Below is a small trained network, with its code and all its weights. Each question gives an input and a class and asks what happens when units are switched off, that is, made to give their printed mean instead of their output.

import numpy as np


def w(rows, s, z=0):
    codes = np.array(rows[::2]) - 128.0
    scale = np.full(codes.shape[1], s)
    scale[-1] = z or s
    return codes * scale


def f(y):
    return y / 2 * (1 + np.tanh(0.7978845608 * (y + 0.044715 * y**3)))


def log_softmax(a):
    a = a - a.max(-1, keepdims=True)
    return a - np.log(np.exp(a).sum(-1, keepdims=True))


def net(x, mask):
    res = np.array(x, float).reshape(1, 8) / 4 @ E
    y = f(res @ A[0][:, :-1].T + A[0][:, -1])
    res = res + np.where(mask, y, B[0][:, -1]) @ B[0][:, :-1]
    return log_softmax(res[-1] @ U[:, :-1].T + U[:, -1])


A, B = {}, {}
E = w([
[134,198,218,35,221,231,179,228,157,255],'x0',
[128,124,128,125,121,128,110,138,134,130],'x1',
[72,240,172,245,164,129,25,48,78,219],'x2',
[132,141,131,130,133,120,129,139,124,115],'x3',
[18,224,25,86,42,59,210,134,219,194],'x4',
[128,137,133,126,125,129,128,128,124,118],'x5',
[129,132,127,134,135,130,126,135,140,119],'x6',
[129,128,127,122,126,128,113,129,133,128],'x7',
],0.0091)
A[0] = w([
[127,167,183,64,183,212,170,208,135,217,126],'n1',
[105,101,44,89,41,75,166,133,174,75,245],'n2',
[229,22,176,120,150,133,98,145,91,64,214],'n3',
[167,36,103,2,88,121,196,203,127,63,253],'n4',
[155,198,210,33,213,210,167,221,161,239,169],'n5',
[151,153,193,157,161,189,92,122,78,192,76],'n6',
[52,234,155,241,170,125,50,44,69,195,208],'n7',
[222,50,189,137,190,162,63,128,55,112,254],'n8',
[40,241,24,99,44,70,191,136,208,187,149],'n9',
],0.0088,0.0069)
B[0] = w([
[129,177,153,62,225,124,136,230,162,249,216],'n1',
[52,71,51,103,89,113,165,54,100,50,234],'n2',
[216,37,127,166,70,153,200,137,149,53,224],'n3',
[115,28,24,27,222,198,232,172,209,47,240],'n4',
[171,198,197,57,207,230,174,255,126,239,251],'n5',
[148,207,201,163,147,193,65,198,106,171,181],'n6',
[178,240,185,214,68,62,25,57,154,144,242],'n7',
[237,55,192,193,76,205,150,201,65,89,243],'n8',
[21,222,92,34,153,28,112,91,222,224,250],'n9',
],0.0089,0.021)
U = w([
[184,2,77,170,89,176,210,95,78,30,254],'0',
[214,98,191,224,51,94,31,43,33,32,239],'1',
[218,61,135,67,179,232,219,225,136,152,110],'2',
[189,178,214,192,153,227,84,187,21,212,53],'3',
[22,85,24,52,121,95,202,56,147,87,105],'4',
[69,208,68,179,33,47,85,34,174,148,49],'5',
[61,138,60,11,225,144,207,193,178,181,46],'6',
[56,232,188,76,170,89,73,147,159,238,24],'7',
],0.0084,0.0069)

Each question gives the input, the list of numbers given to net, and the class t.
The units are the neurons (one row each of A and B). Each row of codes is followed by its name. A weight is (code - 128) times the scale printed after its matrix; where a second scale follows, it is the last column's (A, B and U).
mask holds one flag per neuron, in row order. A switched-off neuron (its flag False) gives its mean, the last column of its row in B, instead of its output. The means were averaged over made-up inputs and are rounded, as every weight is.
A unit's drop is (log p(t) with every unit on - log p(t) with that unit switched off) / (log p(t) with every unit on - log p(t) with every unit switched off).
The circuit of an input: a set's keep is (log p(t) with only the set's units on - log p(t) with every unit switched off) / (log p(t) with every unit on - log p(t) with every unit switched off). Starting from all 9 units, units are removed one at a time, each time the one whose removal leaves the highest keep (on an exact tie, the one counted first), for as long as the keep stays at least 0.8.
circuit, biggest first: the units of the circuit, biggest drop first
top k neurons: the k neurons with the biggest drops, biggest first
drop of u: that unit's drop, to one decimal
input [2,-1,-4,1,1,-2,3,8], class 6: circuit, biggest first => n8
input [0,4,-3,2,1,-1,4,-6], class 4: circuit, biggest first => n5, n1
input [0,4,-2,-3,-5,-6,2,3], class 0: circuit, biggest first => n5, n1
input [7,8,1,-2,-3,1,5,7], class 3: top 2 neurons => n4, n6
input [-7,-2,0,1,-5,6,-7,-3], class 0: top 2 neurons => n7, n3
input [-2,-5,0,3,8,-3,1,6], class 4: top 2 neurons => n7, n2
input [2,-1,1,7,1,-7,5,-2], class 7: top 2 neurons => n4, n8
input [4,-3,6,-5,1,3,-1,-2], class 7: top 2 neurons => n8, n3
input [-1,-2,2,-1,0,-5,6,-4], class 1: top 3 neurons => n9, n5, n1
input [-8,1,0,8,6,-4,1,-3], class 4: top 2 neurons => n2, n7
input [0,1,-3,-7,3,5,6,7], class 4: top 2 neurons => n5, n1
input [-2,-1,1,7,7,1,-1,-2], class 5: top 2 neurons => n4, n5
input [-1,-3,-6,-2,6,0,3,3], class 4: top 2 neurons => n2, n5
input [-1,-1,5,7,-4,-8,-2,-1], class 1: circuit, biggest first => n5
input [0,-6,7,-7,-4,-7,-1,3], class 1: top 2 neurons => n5, n7
input [-1,-1,5,-1,1,-6,-7,6], class 5: top 2 neurons => n5, n8
input [4,1,2,8,-7,7,-5,-5], class 3: drop of n4 => 0.1
input [-3,-7,1,7,7,6,5,-3], class 5: drop of n4 => 0.4
input [-5,0,-5,-3,1,1,8,2], class 4: drop of n8 => 0.5
input [-2,3,6,-4,7,-4,-2,1], class 5: top neuron => n5
input [6,-1,2,4,1,-5,-8,1], class 7: drop of n8 => 0.7
